[100 = 0]

87,91,107,103,110,94,104,113,93,92,100,95,94,116,106,87,96,88,92,107,102,97,92,91,112,108,101,107,98,96,103,103,100,94,96,90,111,115,103,111,94,88,101,88,123,91,107,96,98,91,97,71,94,106,83,103,84,83,96,97,114,106,99,100,103,75,111,87,95 => refod > nebe
81,95,74,107,104,106,106,117,79,85,94,102,89,122,104,87,102,85,86,116,108,110,87,95,118,110,89,106,101,86,108,112,106,100,95,84,104,122,99,119,103,86,100,87,103,90,104,93,95,89,97,84,97,93,79,97,93,82,95,90,100,112,95,110,104,80,107,88,88 => refod > rif
100,94,120,115,97,101,104,114,108,82,89,106,104,118,93,101,102,98,66,103,107,103,99,97,104,103,92,117,99,84,105,104,106,98,97,96,105,102,101,119,99,95,97,83,89,108,99,109,97,95,109,94,106,100,70,82,95,98,109,89,96,122,99,103,106,84,100,109,104 => fiz > bapek
78,97,100,92,104,102,103,109,104,82,105,106,94,78,98,108,105,92,95,105,107,104,103,102,119,100,107,105,93,92,111,101,110,104,95,82,100,121,102,101,106,105,93,92,108,94,88,87,95,77,100,100,88,86,85,102,97,93,99,94,95,113,97,102,100,99,101,91,103 => nek > faser
102,106,112,106,103,102,98,107,99,97,92,91,106,93,94,97,96,105,82,99,98,103,96,95,105,112,100,101,105,95,65,94,101,104,93,95,97,93,97,115,102,90,104,94,98,101,100,103,100,83,104,118,132,92,91,94,104,105,112,96,88,124,97,96,106,109,98,108,117 => fiz > bapek
69,112,107,109,102,95,106,114,101,90,97,92,100,109,92,94,105,97,95,112,105,105,100,102,117,108,98,107,95,98,105,112,117,101,94,91,106,120,99,111,101,89,98,92,93,91,98,101,101,81,102,96,98,98,87,92,73,94,91,96,105,109,101,111,98,81,105,89,97 => refod > rif
96,103,114,109,89,96,108,112,99,92,95,102,109,95,95,103,105,93,79,105,108,100,99,99,109,103,91,102,114,97,108,105,109,105,95,94,96,103,99,111,107,115,107,89,107,100,98,89,102,89,107,101,120,91,90,92,90,97,106,95,95,115,92,100,104,96,102,100,99 => fiz > bapek
78,95,102,107,103,112,104,103,99,77,99,109,96,108,103,101,97,85,92,96,101,105,91,97,112,105,107,102,99,85,115,108,106,100,102,84,121,118,106,106,102,90,100,98,96,96,99,91,102,72,99,92,96,95,89,94,78,87,93,91,103,110,98,111,95,73,105,90,104 => nek > faser
82,74,107,116,103,113,43,105,88,95,86,105,93,105,108,99,96,95,91,105,100,98,97,93,105,104,112,100,96,111,105,103,94,97,103,95,114,111,104,110,100,89,94,90,96,89,93,94,107,76,102,86,114,105,98,101,88,85,95,87,101,95,102,101,96,66,100,95,97 => neti > lav
90,85,93,109,94,102,110,111,101,78,94,98,96,123,99,100,39,90,87,107,107,113,99,105,109,102,92,113,97,82,107,110,114,104,94,82,109,122,110,124,108,94,94,81,97,108,97,110,103,96,106,80,94,108,92,82,92,91,91,89,98,109,86,100,91,73,98,94,94 => refod > rif
78,101,108,116,109,108,108,106,104,87,101,99,101,105,101,118,104,99,97,106,109,104,121,97,119,103,100,106,100,99,118,102,108,98,104,86,100,124,102,104,100,96,90,87,106,90,87,89,97,75,99,102,99,81,80,105,94,96,97,94,99,117,97,111,100,92,108,81,98 => nek > faser
130,136,62,71,100,81,73,80,102,132,105,110,94,53,106,121,105,125,147,75,90,96,101,108,63,79,83,83,112,135,75,91,84,108,84,123,91,63,97,63,107,142,114,136,117,111,133,98,107,127,97,142,105,104,138,112,138,136,103,130,99,56,108,77,116,161,82,152,114 => neti > bokes
103,96,101,112,94,100,102,109,105,87,118,102,97,98,102,104,97,105,78,99,100,103,96,101,94,107,101,107,107,115,104,93,93,106,98,98,114,108,106,128,112,80,94,92,88,103,109,91,100,78,108,93,125,108,90,95,119,90,102,99,98,109,91,93,100,83,100,104,99 => neti > bokes
82,89,104,113,97,106,103,106,101,83,95,106,89,113,111,95,116,88,97,112,106,114,89,98,111,115,92,109,104,98,110,113,115,104,93,83,98,126,99,127,101,86,87,76,104,108,97,104,82,90,90,81,90,93,92,111,86,77,91,80,100,108,107,106,97,84,111,70,92 => refod > rif
91,97,95,103,102,104,116,125,101,75,93,106,100,105,86,89,112,91,96,106,107,111,86,95,96,107,91,102,98,88,99,105,110,103,83,89,110,113,104,115,112,95,73,79,94,105,110,106,97,93,97,77,80,104,95,88,86,87,95,94,105,101,93,106,96,66,111,106,106 => refod > rif
82,94,105,106,104,104,108,99,99,95,108,89,96,107,106,103,92,94,92,106,104,105,107,97,116,105,107,102,91,101,108,104,110,96,105,86,98,113,87,101,102,90,75,104,116,86,96,106,101,76,117,96,89,100,97,101,85,93,88,89,98,111,104,109,89,83,113,85,89 => nek > faser
98,105,122,113,89,92,99,115,102,95,93,99,102,92,109,94,99,102,75,103,102,105,95,96,105,106,77,117,119,90,107,96,94,92,99,97,98,92,107,117,101,96,107,84,106,104,103,92,100,89,107,110,136,86,76,101,105,106,111,96,86,126,96,99,104,108,101,103,100 => fiz > lofa
88,90,114,109,100,110,103,110,95,78,88,113,94,128,96,98,100,81,72,105,103,104,95,94,104,104,99,112,106,101,111,107,102,113,105,88,112,121,112,127,107,69,90,86,88,103,102,98,97,74,108,82,103,107,84,93,80,80,92,89,102,113,94,105,89,66,92,97,100 => neti > lav
88,92,106,109,104,103,107,115,102,86,98,98,94,123,107,95,106,89,89,109,108,108,93,94,131,114,86,105,101,87,104,109,115,96,97,84,97,125,108,115,100,90,104,91,107,93,104,95,99,93,99,75,92,96,80,93,83,86,105,90,100,112,97,115,100,78,111,84,95 => refod > nebe
91,103,116,113,72,95,103,112,91,95,90,114,105,105,95,101,103,87,79,104,97,100,102,101,102,103,90,105,102,76,108,98,108,99,88,98,104,95,98,125,101,94,100,84,104,105,93,96,99,82,105,106,123,104,91,97,113,115,102,90,93,112,99,99,101,105,100,106,97 => fiz > bapek
72,96,105,108,102,106,92,120,103,92,106,97,101,107,88,100,100,92,89,109,105,95,101,94,116,110,97,109,91,91,120,102,108,104,97,85,97,132,96,105,99,83,96,102,96,88,88,95,97,74,109,96,97,96,88,95,101,93,93,91,92,116,112,112,98,87,104,83,87 => nek > faser
104,99,93,100,90,98,103,96,97,88,92,104,99,96,98,105,94,101,97,100,93,102,105,102,90,95,104,100,105,104,103,102,94,94,97,99,108,94,112,111,111,118,92,96,106,102,112,96,101,78,97,101,118,111,102,88,96,90,98,99,101,91,92,93,120,96,91,102,103 => neti > lav
107,99,118,118,100,101,103,115,84,103,90,100,108,101,95,89,99,99,55,109,107,92,94,92,92,109,89,108,119,98,104,102,103,96,88,102,97,94,107,115,108,93,107,85,95,102,97,88,99,90,101,91,134,101,80,96,98,93,111,93,89,116,98,95,110,93,101,97,94 => fiz > lofa
98,107,108,106,94,97,91,111,96,96,87,100,96,98,101,100,106,101,80,94,108,117,96,97,89,105,101,104,105,96,99,100,102,108,89,93,98,96,97,116,101,104,95,91,100,112,99,93,100,89,105,105,130,89,97,99,106,102,104,94,96,114,93,94,99,105,93,106,105 => fiz > bapek
96,95,96,102,100,103,106,116,102,84,103,97,95,123,100,95,106,94,99,108,106,101,88,95,107,105,67,104,102,95,102,103,112,98,91,94,102,108,102,104,112,96,97,86,102,104,103,105,91,101,95,85,96,88,97,96,95,89,102,92,101,103,100,97,101,82,103,98,97 => refod > rif
87,91,105,104,99,104,103,102,101,87,93,110,101,116,99,104,92,98,96,102,94,103,105,105,83,95,107,107,109,101,106,99,97,94,104,101,114,111,106,109,106,82,83,98,96,103,103,93,103,73,110,100,107,105,87,99,88,91,95,94,100,108,90,107,97,80,100,103,102 => neti > lav
80,96,116,115,109,108,100,105,95,82,102,95,100,107,101,99,106,94,90,104,110,102,100,92,117,114,106,105,96,96,114,103,106,103,107,90,102,127,116,106,100,105,96,90,94,84,74,87,98,81,107,101,112,91,79,89,76,104,98,88,79,113,90,109,94,78,108,58,95 => nek > ved
88,92,120,107,121,112,103,111,103,94,102,87,97,90,96,92,101,92,91,103,108,105,96,87,121,109,109,110,101,107,111,97,103,92,93,102,106,112,99,104,98,99,97,97,102,85,89,95,97,88,103,90,115,95,79,93,96,98,99,95,103,108,93,109,116,81,109,67,93 => nek > ved
99,101,119,116,96,107,103,118,104,86,97,100,111,120,102,94,105,95,68,105,113,99,94,88,111,107,83,116,112,91,106,106,97,101,94,96,101,103,104,128,107,80,98,84,100,105,87,95,94,84,102,104,123,90,76,86,101,98,111,93,88,135,96,62,97,92,108,93,93 => fiz > lofa
85,92,109,114,97,101,110,106,87,82,83,106,94,102,105,104,98,92,91,102,96,102,105,99,91,103,99,112,104,109,110,107,100,108,104,107,111,116,105,120,110,83,83,82,100,108,103,97,95,77,111,98,114,109,89,96,88,86,91,86,104,100,90,90,89,73,99,102,97 => neti > bokes
97,92,112,108,90,112,129,111,106,86,88,102,102,114,88,101,105,99,71,107,104,102,92,103,57,106,94,108,106,83,112,95,117,97,93,95,102,107,95,118,100,89,95,97,104,100,98,96,104,90,101,97,116,95,82,93,98,97,107,92,103,117,94,105,101,93,102,97,97 => fiz > bapek
77,99,95,104,101,100,103,121,104,86,94,107,90,116,105,90,112,73,86,109,103,100,87,99,105,108,94,102,96,90,100,109,104,100,92,88,103,113,101,119,108,89,102,91,100,87,109,99,99,87,93,70,98,93,85,94,93,85,95,96,112,103,99,109,106,76,105,100,95 => refod > nebe
92,103,100,111,99,104,109,114,98,85,96,102,94,111,109,110,95,103,94,103,39,104,98,96,90,103,86,112,115,109,112,91,80,100,99,93,108,109,111,121,105,84,80,87,99,111,115,91,92,84,101,101,125,105,82,87,84,74,104,100,99,105,89,90,98,91,99,98,97 => neti > bokes
84,98,97,97,102,96,108,106,105,93,103,103,95,107,98,106,105,95,112,98,105,102,91,102,100,103,91,101,102,94,96,105,110,92,90,89,101,113,105,93,107,124,92,95,106,98,92,98,97,107,92,98,91,98,95,94,98,101,95,103,102,87,95,102,100,101,106,103,97 => refod > rif

112,82,104,88,109,91,98,103,98,102,108,105,93,96,93,102,112,100,98,82,102,102,100,116,111,101,102,99,102,102,110,106,99,107,117,108,102,111,88,102,103,101,117,102,114,103,103,97,101,95,101,98,89,85,101,108,98,98,99,100,106,105,110,89,113,94,97,98,102 => S > L
102,91,94,104,105,98,100,102,89,106,101,95,100,100,98,99,101,96,91,95,98,110,94,102,95,110,100,101,88,100,101,110,100,101,101,105,109,105,96,102,103,100,95,99,102,101,99,94,89,110,99,98,97,107,98,107,96,102,104,96,103,97,125,107,98,95,108,99,97 => J > D
107,94,108,96,101,99,82,99,97,101,110,91,96,89,104,106,98,95,101,84,102,96,96,106,107,94,105,102,106,87,110,102,101,107,114,93,100,101,89,94,97,100,104,94,111,103,103,103,105,95,104,89,92,91,104,102,101,107,100,104,103,103,98,95,111,97,85,95,106 => S > H
108,92,106,93,99,91,100,106,98,103,104,93,100,93,108,103,98,95,101,85,109,95,106,109,106,90,103,110,99,91,107,98,101,108,118,102,95,108,97,95,103,104,104,100,110,103,103,101,102,98,100,93,96,96,103,101,101,104,100,102,102,103,94,100,115,94,93,98,100 => S > H
98,97,94,106,95,104,111,101,96,102,105,101,100,104,87,99,109,98,92,104,89,107,91,104,95,109,102,96,94,105,103,108,101,104,101,95,100,100,95,102,106,99,94,104,99,96,97,93,95,110,94,101,93,97,95,105,99,98,108,96,97,103,98,101,90,98,106,104,102 => J > E
103,88,94,113,100,105,106,101,97,103,108,95,93,100,99,101,99,98,85,105,97,95,91,100,92,106,105,104,83,99,108,107,96,101,97,107,102,102,94,98,99,104,100,94,99,97,97,89,87,108,96,102,94,101,97,103,99,103,114,96,99,97,83,107,94,95,106,101,101 => J > D
108,93,105,94,97,84,96,108,98,105,107,100,99,88,98,101,108,96,102,80,99,98,107,111,109,93,108,107,109,95,107,104,99,104,123,94,95,105,89,104,107,98,103,98,121,103,106,102,105,96,100,94,95,88,102,102,96,110,89,105,106,108,110,87,114,97,90,96,98 => S > H
105,84,95,94,105,99,104,103,87,104,106,94,96,97,102,101,105,97,96,100,105,96,88,103,97,104,90,104,89,98,112,107,97,104,104,110,105,109,95,100,101,101,99,93,103,96,95,97,93,105,94,103,99,101,98,109,102,105,112,93,101,101,90,103,98,97,107,104,97 => J > D
103,84,93,104,106,105,99,101,90,102,107,96,90,100,91,106,105,95,93,99,102,101,89,102,99,112,103,100,93,105,104,108,100,112,98,101,105,103,90,104,102,97,105,102,101,101,97,95,96,108,100,99,100,94,96,108,103,102,106,95,104,104,99,103,101,98,106,98,100 => J > D
99,92,98,105,100,105,108,106,95,103,108,97,95,101,95,95,97,100,92,98,97,95,90,102,95,103,108,101,89,97,105,102,99,89,97,100,103,101,92,96,99,101,98,89,102,99,95,96,92,110,103,102,90,101,95,100,106,96,117,100,98,100,91,106,91,98,102,99,101 => J > D
114,92,107,90,108,101,98,106,100,101,103,98,97,95,110,102,101,98,104,82,104,91,106,111,107,88,93,105,96,96,108,102,103,108,108,104,102,112,90,92,97,106,113,87,102,101,109,102,103,97,104,95,95,91,101,103,104,98,94,98,104,98,100,95,102,89,92,98,106 => S > L
97,110,94,111,92,103,103,96,104,105,97,95,102,101,105,107,94,96,90,103,89,89,101,101,92,98,109,103,85,86,101,100,102,97,88,92,96,93,97,93,104,107,90,89,104,95,92,86,88,112,95,96,102,107,98,92,98,109,117,93,93,92,78,109,87,85,95,101,96 => J > E
110,87,103,92,111,98,100,101,98,101,105,107,94,97,95,100,105,97,98,84,101,98,106,114,108,96,104,98,98,115,110,107,102,104,110,106,99,110,89,103,99,101,114,101,111,102,106,100,101,94,100,94,96,85,102,111,98,104,96,104,111,108,112,98,110,94,98,96,103 => S > L
111,93,102,95,107,94,100,103,96,104,106,94,97,90,103,102,106,97,98,82,101,94,97,108,106,96,104,102,97,91,107,109,104,107,110,100,99,109,92,94,102,105,106,95,110,106,101,98,98,98,98,96,92,94,102,107,105,106,88,105,109,98,103,99,108,94,96,98,107 => S > H
111,91,106,91,110,102,99,102,103,101,111,99,95,96,103,103,97,98,97,86,105,97,98,115,109,91,100,102,99,91,109,101,105,105,112,103,103,109,89,95,103,107,106,94,109,106,104,101,107,96,104,98,89,89,100,104,106,101,99,103,106,107,101,96,106,92,88,98,109 => S > L
104,93,106,100,96,92,106,101,96,103,110,91,98,85,100,101,99,99,100,83,104,94,104,101,102,97,109,104,99,92,105,102,96,106,112,97,98,96,96,95,99,98,96,98,111,108,102,101,97,103,102,100,94,96,104,102,103,102,101,107,104,104,105,100,104,97,91,94,107 => S > H
100,94,101,94,102,94,98,107,101,104,105,99,95,90,99,98,101,95,99,85,94,101,104,116,108,95,98,100,111,89,107,99,102,109,130,94,102,104,91,103,109,96,102,100,113,100,103,99,97,96,102,91,90,89,106,107,100,109,98,97,110,106,103,95,115,101,90,98,100 => S > H
110,99,105,90,104,107,103,101,102,101,106,89,98,96,116,113,89,94,93,90,102,80,106,107,110,79,108,108,88,89,110,98,106,110,103,97,99,109,89,89,70,110,97,86,111,90,97,104,109,97,103,96,104,93,98,88,112,98,102,105,97,102,79,98,100,90,81,96,110 => S > L
111,81,103,97,108,93,102,104,92,107,106,92,93,90,94,102,106,102,96,76,110,96,100,114,108,103,109,103,100,98,110,110,103,112,118,93,98,104,88,103,103,97,113,95,117,104,106,100,97,96,96,95,89,86,101,107,99,106,97,106,108,108,101,93,104,91,95,98,105 => S > H
